Here is a tiny trained network, its code and every weight. The questions are about switching its units off for an input and a class, where a switched-off unit gives its printed mean instead of its output.

import numpy as np


def w(rows, s, z=0):
    codes = np.array(rows[::2]) - 128.0
    scale = np.full(codes.shape[1], s)
    scale[-1] = z or s
    return codes * scale


def norm(h):
    return h / np.sqrt((h * h).mean(-1, keepdims=True) + 1e-5)


def f(y):
    return np.maximum(y, 0)


def log_softmax(a):
    a = a - a.max(-1, keepdims=True)
    return a - np.log(np.exp(a).sum(-1, keepdims=True))


def net(x, mask):
    res = np.array(x, float).reshape(1, 4) / 4 @ E
    u = 0
    for l in range(4):
        y = f(norm(res) @ A[l][:, :-1].T + A[l][:, -1])
        res = res + np.where(mask[u : u + 4], y, B[l][:, -1]) @ B[l][:, :-1]
        u += 4
    return log_softmax(norm(res)[-1] @ U[:, :-1].T + U[:, -1])


A, B = {}, {}
E = w([
[219,181,109,166,89,38,108,7],'x0',
[179,242,76,53,137,214,120,118],'x1',
[84,117,134,61,253,124,121,23],'x2',
[176,89,59,31,116,68,194,152],'x3',
],0.0029)
A[0] = w([
[76,169,223,209,112,207,7,74,3],'L0N1',
[179,182,40,198,96,63,84,2,58],'L0N2',
[136,106,129,92,133,120,82,121,70],'L0N3',
[178,227,117,74,112,230,95,127,45],'L0N4',
],0.0038,0.0043)
B[0] = w([
[102,243,189,157,174,77,232,153,200],'L0N1',
[185,83,209,99,165,185,108,183,251],'L0N2',
[126,126,100,85,113,138,123,132,128],'L0N3',
[124,64,16,254,174,128,134,135,202],'L0N4',
],0.0058,0.0028)
A[1] = w([
[200,179,151,151,42,67,38,2,5],'L1N1',
[150,217,79,92,134,211,86,119,2],'L1N2',
[143,190,99,177,29,139,93,172,50],'L1N3',
[81,41,164,179,77,74,119,68,2],'L1N4',
],0.0045,0.0029)
B[1] = w([
[180,74,189,98,189,193,98,174,230],'L1N1',
[150,108,65,207,140,103,82,107,199],'L1N2',
[78,100,127,103,74,132,137,2,251],'L1N3',
[137,154,46,189,180,118,94,152,219],'L1N4',
],0.0061,0.0015)
A[2] = w([
[66,152,153,74,192,137,85,3,19],'L2N1',
[63,109,145,111,138,239,125,192,28],'L2N2',
[88,95,129,113,124,126,128,152,53],'L2N3',
[146,158,159,163,8,157,134,169,2],'L2N4',
],0.0058,0.0024)
B[2] = w([
[92,94,119,147,2,144,135,100,233],'L2N1',
[222,115,176,114,145,120,86,124,251],'L2N2',
[176,145,113,138,122,133,102,94,167],'L2N3',
[67,93,127,108,114,140,123,45,217],'L2N4',
],0.009,0.0024)
A[3] = w([
[203,153,174,127,128,68,160,62,101],'L3N1',
[57,53,162,217,160,20,100,178,82],'L3N2',
[157,149,185,151,82,142,142,65,251],'L3N3',
[175,149,69,4,93,4,230,162,63],'L3N4',
],0.0046,0.0023)
B[3] = w([
[134,101,138,95,146,162,111,193,179],'L3N1',
[207,223,3,105,136,183,137,75,210],'L3N2',
[85,106,107,48,137,60,155,218,255],'L3N3',
[27,246,235,243,144,119,139,132,193],'L3N4',
],0.0059,0.0042)
U = w([
[212,65,190,86,164,141,89,179,152],'0',
[165,159,10,178,155,142,124,101,109],'1',
[54,64,118,96,44,126,138,93,207],'2',
[75,227,205,162,146,101,165,146,8],'3',
],0.011,0.0012)

Each question gives the input, the list of numbers given to net, and the class t.
The units are the neurons (one row each of A and B). Each row of codes is followed by its name. A weight is (code - 128) times the scale printed after its matrix; where a second scale follows, it is the last column's (A, B and U).
mask holds one flag per neuron, layer by layer. A switched-off neuron (its flag False) gives its mean, the last column of its row in B, instead of its output. The means were averaged over made-up inputs and are rounded, as every weight is.
A unit's drop is (log p(t) with every unit on - log p(t) with that unit switched off) / (log p(t) with every unit on - log p(t) with every unit switched off).
The circuit of an input: a set's keep is (log p(t) with only the set's units on - log p(t) with every unit switched off) / (log p(t) with every unit on - log p(t) with every unit switched off). Starting from the 12 units with the biggest drops (on a tie, the unit counted first), units are removed one at a time, each time the one whose removal leaves the highest keep (on an exact tie, the one counted first), for as long as the keep stays at least 0.8.
units of the circuit, in order: the units of the circuit, biggest drop first
k most important neurons: the k neurons with the biggest drops, biggest first
top k neurons in layer l: the k neurons of layer l with the biggest drops, biggest first
input [-6,-7,-3,7], class 1: 3 most important neurons : [L0N2 L3N2 L0N1]
input [4,-6,2,-1], class 1: units of the circuit, in order : [L3N2]
input [0,-7,7,-6], class 1: top 2 neurons in layer 3 : [L3N2 L3N4]
input [7,1,-5,7], class 0: 4 most important neurons : [L1N1 L0N1 L0N2 L3N1]
input [-2,-1,5,-5], class 2: top 2 neurons in layer 3 : [L3N4 L3N3]
input [3,1,4,2], class 2: 3 most important neurons : [L2N1 L2N2 L1N1]
input [-2,0,6,-6], class 2: 3 most important neurons : [L2N1 L3N4 L0N2]
input [-1,1,-4,5], class 3: 2 most important neurons : [L3N4 L2N1]
input [-1,-5,5,-5], class 1: 2 most important neurons : [L3N2 L1N3]
input [-6,3,-8,-1], class 2: 2 most important neurons : [L2N4 L1N3]
input [-4,-1,-3,6], class 3: 3 most important neurons : [L3N4 L0N2 L1N1]
input [3,0,-3,-3], class 0: 4 most important neurons : [L0N2 L3N4 L2N1 L3N1]
input [2,6,8,8], class 2: 3 most important neurons : [L2N1 L0N1 L3N2]
input [1,3,-3,5], class 3: units of the circuit, in order : [L3N4]
input [8,-8,-3,-5], class 0: top 2 neurons in layer 0 : [L0N2 L0N4]
input [-5,-8,-4,-8], class 1: 3 most important neurons : [L3N2 L0N2 L3N4]
input [-2,7,8,-2], class 2: 3 most important neurons : [L2N1 L3N2 L1N4]
input [7,7,4,6], class 0: 4 most important neurons : [L0N2 L3N2 L1N1 L3N1]
input [-3,-7,7,1], class 1: top 2 neurons in layer 1 : [L1N4 L1N3]
input [2,-1,-3,4], class 3: top neuron in layer 2 : [L2N1]
input [-3,1,0,4], class 3: top 2 neurons in layer 0 : [L0N2 L0N4]
input [-6,7,5,-2], class 1: top 2 neurons in layer 1 : [L1N2 L1N1]
input [-7,0,8,-3], class 2: top 2 neurons in layer 0 : [L0N2 L0N4]
input [6,0,6,7], class 3: top 3 neurons in layer 2 : [L2N2 L2N4 L2N3]
input [1,0,0,2], class 3: top 2 neurons in layer 1 : [L1N1 L1N2]
